Here is a tiny trained network, its code and every weight. The questions are about switching its units off for an input and a class, where a switched-off unit gives its printed mean instead of its output.

import numpy as np


def w(rows, s, z=0):
    codes = np.array(rows[::2]) - 128.0
    scale = np.full(codes.shape[1], s)
    scale[-1] = z or s
    return codes * scale


def f(y):
    return np.maximum(y, 0)


def log_softmax(a):
    a = a - a.max(-1, keepdims=True)
    return a - np.log(np.exp(a).sum(-1, keepdims=True))


def net(x, mask):
    res = np.array(x, float).reshape(1, 8) / 4 @ E
    y = f(res @ A[0][:, :-1].T + A[0][:, -1])
    res = res + np.where(mask, y, B[0][:, -1]) @ B[0][:, :-1]
    return log_softmax(res[-1] @ U[:, :-1].T + U[:, -1])


A, B = {}, {}
E = w([
[138,219,151,153,194],'x0',
[118,177,14,94,101],'x1',
[149,133,105,250,78],'x2',
[128,128,128,128,127],'x3',
[130,129,128,127,126],'x4',
[128,128,128,128,127],'x5',
[127,127,127,128,131],'x6',
[127,127,127,129,129],'x7',
],0.011)
A[0] = w([
[125,184,13,93,103,146],'neuron 1',
[137,252,155,154,198,161],'neuron 2',
[129,160,98,58,122,129],'neuron 3',
[141,104,131,113,110,255],'neuron 4',
[132,139,118,248,68,151],'neuron 5',
[123,126,148,96,157,194],'neuron 6',
[134,152,43,179,95,86],'neuron 7',
],0.024,0.0089)
B[0] = w([
[142,228,63,78,78,251],'neuron 1',
[170,207,193,157,214,234],'neuron 2',
[171,121,74,68,163,198],'neuron 3',
[84,37,133,64,99,187],'neuron 4',
[174,85,48,253,130,243],'neuron 5',
[88,111,209,125,136,181],'neuron 6',
[42,175,182,174,64,207],'neuron 7',
],0.034,0.022)
U = w([
[35,36,183,72,123,235],'0',
[133,8,71,169,123,147],'1',
[107,145,245,113,207,174],'2',
[206,112,150,220,215,30],'3',
[113,131,45,14,99,210],'4',
[46,141,54,153,38,114],'5',
[181,234,125,50,187,106],'6',
[135,254,125,201,130,3],'7',
],0.0056,0.0025)

Each question gives the input, the list of numbers given to net, and the class t.
The units are the neurons (one row each of A and B). Each row of codes is followed by its name. A weight is (code - 128) times the scale printed after its matrix; where a second scale follows, it is the last column's (A, B and U).
mask holds one flag per neuron, in row order. A switched-off neuron (its flag False) gives its mean, the last column of its row in B, instead of its output. The means were averaged over made-up inputs and are rounded, as every weight is.
A unit's drop is (log p(t) with every unit on - log p(t) with that unit switched off) / (log p(t) with every unit on - log p(t) with every unit switched off).
The circuit of an input: a set's keep is (log p(t) with only the set's units on - log p(t) with every unit switched off) / (log p(t) with every unit on - log p(t) with every unit switched off). Starting from all 7 units, units are removed one at a time, each time the one whose removal leaves the highest keep (on an exact tie, the one counted first), for as long as the keep stays at least 0.8.
circuit, biggest first: the units of the circuit, biggest drop first
most important unit: the unit with the biggest drop
k most important neurons: the k neurons with the biggest drops, biggest first
drop when u is switched off: that unit's drop, to one decimal
input [5,-1,-5,2,8,2,2,7], class 2: circuit, biggest first => neuron 1; neuron 5
input [-5,-1,-4,-1,7,-4,-8,-8], class 0: circuit, biggest first => neuron 1; neuron 5; neuron 2
input [-3,6,-2,-3,-5,8,-2,1], class 4: most important unit => neuron 2
input [2,-1,-7,2,8,6,-2,-2], class 2: circuit, biggest first => neuron 1; neuron 5
input [0,1,-7,5,-1,2,-5,-2], class 4: circuit, biggest first => neuron 2; neuron 3
input [1,0,6,7,5,8,1,-6], class 3: 3 most important neurons => neuron 1; neuron 5; neuron 4
input [-2,3,0,5,-7,-8,-8,2], class 4: 2 most important neurons => neuron 2; neuron 5
input [-1,-1,-8,5,8,5,8,-5], class 0: 2 most important neurons => neuron 1; neuron 2
input [0,4,0,-6,-5,5,0,7], class 4: circuit, biggest first => neuron 2; neuron 5
input [3,-6,-3,-5,7,4,2,-6], class 2: circuit, biggest first => neuron 5; neuron 1
input [-2,-6,-3,6,-8,4,-7,0], class 0: 2 most important neurons => neuron 2; neuron 5
input [-6,8,1,-1,6,-1,8,-8], class 5: 2 most important neurons => neuron 7; neuron 2
input [-1,1,-8,-3,-8,1,-5,-3], class 4: 3 most important neurons => neuron 2; neuron 3; neuron 7
input [0,-8,-8,3,0,2,2,7], class 0: most important unit => neuron 2
input [-2,-7,-4,6,7,-6,8,1], class 0: 2 most important neurons => neuron 2; neuron 5
input [-6,0,-2,5,2,7,-8,-7], class 0: 2 most important neurons => neuron 1; neuron 5
input [-6,-5,-1,-2,3,3,-6,7], class 0: 2 most important neurons => neuron 5; neuron 1
input [2,3,-5,-7,4,-8,6,-7], class 6: drop when neuron 5 is switched off => 0.0
input [-1,8,8,0,-7,-6,-5,-4], class 5: drop when neuron 2 is switched off => 1.0
input [4,-3,8,-5,-3,-1,8,-2], class 3: circuit, biggest first => neuron 5
input [-8,-3,-7,-6,4,8,1,-3], class 0: drop when neuron 1 is switched off => 0.1
input [0,5,-6,1,8,-4,-3,-1], class 4: drop when neuron 2 is switched off => 0.8
